Below is a small trained network, with its code and all its weights. Each question gives an input and a class and asks what happens when units are switched off, that is, made to give their printed mean instead of their output.

import numpy as np


def w(rows, s, z=0):
    codes = np.array(rows[::2]) - 128.0
    scale = np.full(codes.shape[1], s)
    scale[-1] = z or s
    return codes * scale


def norm(h):
    return h / np.sqrt((h * h).mean(-1, keepdims=True) + 1e-5)


def f(y):
    return np.maximum(y, 0)


def log_softmax(a):
    a = a - a.max(-1, keepdims=True)
    return a - np.log(np.exp(a).sum(-1, keepdims=True))


def net(x, mask):
    res = np.array(x, float).reshape(1, 7) / 4 @ E
    u = 0
    for l in range(4):
        y = f(norm(res) @ A[l][:, :-1].T + A[l][:, -1])
        res = res + np.where(mask[u : u + 4], y, B[l][:, -1]) @ B[l][:, :-1]
        u += 4
    return log_softmax(norm(res)[-1] @ U[:, :-1].T + U[:, -1])


A, B = {}, {}
E = w([
[139,195,126,135],'x0',
[179,101,72,70],'x1',
[30,91,58,44],'x2',
[116,55,187,149],'x3',
[105,63,60,254],'x4',
[134,62,158,108],'x5',
[104,168,107,126],'x6',
],0.0078)
A[0] = w([
[189,160,174,74,108],'0.n0',
[240,125,193,53,113],'0.n1',
[102,205,159,107,4],'0.n2',
[228,124,180,1,183],'0.n3',
],0.0099,0.0041)
B[0] = w([
[135,126,22,113,189],'0.n0',
[151,66,31,173,213],'0.n1',
[95,124,92,65,156],'0.n2',
[91,3,44,149,254],'0.n3',
],0.011,0.0073)
A[1] = w([
[25,8,152,158,157],'1.n0',
[179,165,174,98,2],'1.n1',
[239,124,35,57,143],'1.n2',
[26,156,2,21,165],'1.n3',
],0.0085,0.0061)
B[1] = w([
[185,210,156,62,219],'1.n0',
[178,94,64,156,128],'1.n1',
[76,125,96,145,200],'1.n2',
[118,255,99,43,253],'1.n3',
],0.011)
A[2] = w([
[198,198,131,174,213],'2.n0',
[127,45,177,161,136],'2.n1',
[146,98,255,108,2],'2.n2',
[67,194,134,224,154],'2.n3',
],0.0094,0.0066)
B[2] = w([
[135,8,170,111,254],'2.n0',
[155,196,96,89,149],'2.n1',
[134,105,190,108,135],'2.n2',
[217,79,143,89,190],'2.n3',
],0.013,0.0059)
A[3] = w([
[170,113,183,203,4],'3.n0',
[128,225,115,255,24],'3.n1',
[116,63,242,142,98],'3.n2',
[56,77,201,234,253],'3.n3',
],0.0092,0.0039)
B[3] = w([
[168,107,254,96,174],'3.n0',
[79,48,109,120,128],'3.n1',
[162,152,198,32,253],'3.n2',
[212,175,233,82,214],'3.n3',
],0.01,0.0024)
U = w([
[104,124,82,199,57],'0',
[90,249,35,24,174],'1',
[218,92,192,99,233],'2',
[79,156,140,227,2],'3',
[138,92,145,41,109],'4',
[162,40,23,137,180],'5',
],0.013,0.008)

Each question gives the input, the list of numbers given to net, and the class t.
The units are the neurons (one row each of A and B). Each row of codes is followed by its name. A weight is (code - 128) times the scale printed after its matrix; where a second scale follows, it is the last column's (A, B and U).
mask holds one flag per neuron, layer by layer. A switched-off neuron (its flag False) gives its mean, the last column of its row in B, instead of its output. The means were averaged over made-up inputs and are rounded, as every weight is.
A unit's drop is (log p(t) with every unit on - log p(t) with that unit switched off) / (log p(t) with every unit on - log p(t) with every unit switched off).
The circuit of an input: a set's keep is (log p(t) with only the set's units on - log p(t) with every unit switched off) / (log p(t) with every unit on - log p(t) with every unit switched off). Starting from the 12 units with the biggest drops (on a tie, the unit counted first), units are removed one at a time, each time the one whose removal leaves the highest keep (on an exact tie, the one counted first), for as long as the keep stays at least 0.8.
circuit, biggest first: the units of the circuit, biggest drop first
top k neurons: the k neurons with the biggest drops, biggest first
top k neurons in layer l: the k neurons of layer l with the biggest drops, biggest first
drop of u: that unit's drop, to one decimal
input [5,8,5,0,-8,8,6], class 5: circuit, biggest first -> 0.n3
input [-1,4,6,5,1,6,-5], class 1: circuit, biggest first -> 2.n0, 1.n0
input [6,-6,-8,-8,-3,-5,-7], class 5: top 3 neurons in layer 0 -> 0.n0, 0.n2, 0.n1
input [8,7,-4,-8,3,6,6], class 5: circuit, biggest first -> 1.n0, 2.n0
input [-1,-8,4,1,0,7,-6], class 2: circuit, biggest first -> 1.n3, 0.n3, 0.n0
input [6,3,0,-3,-6,8,6], class 5: top 2 neurons -> 0.n3, 0.n1
input [-3,1,8,8,2,3,-6], class 1: circuit, biggest first -> 2.n0, 0.n3
input [3,-5,-1,1,0,3,-3], class 2: drop of 1.n3 -> 0.1
input [-7,5,-2,-7,-8,0,3], class 5: drop of 0.n1 -> 0.4
input [3,-6,4,5,8,-6,2], class 2: drop of 0.n3 -> 0.2
input [-4,-3,-1,2,-3,7,-7], class 5: drop of 0.n1 -> 0.3
input [-7,-8,-3,-7,-1,-8,2], class 2: top 3 neurons in layer 0 -> 0.n3, 0.n0, 0.n1
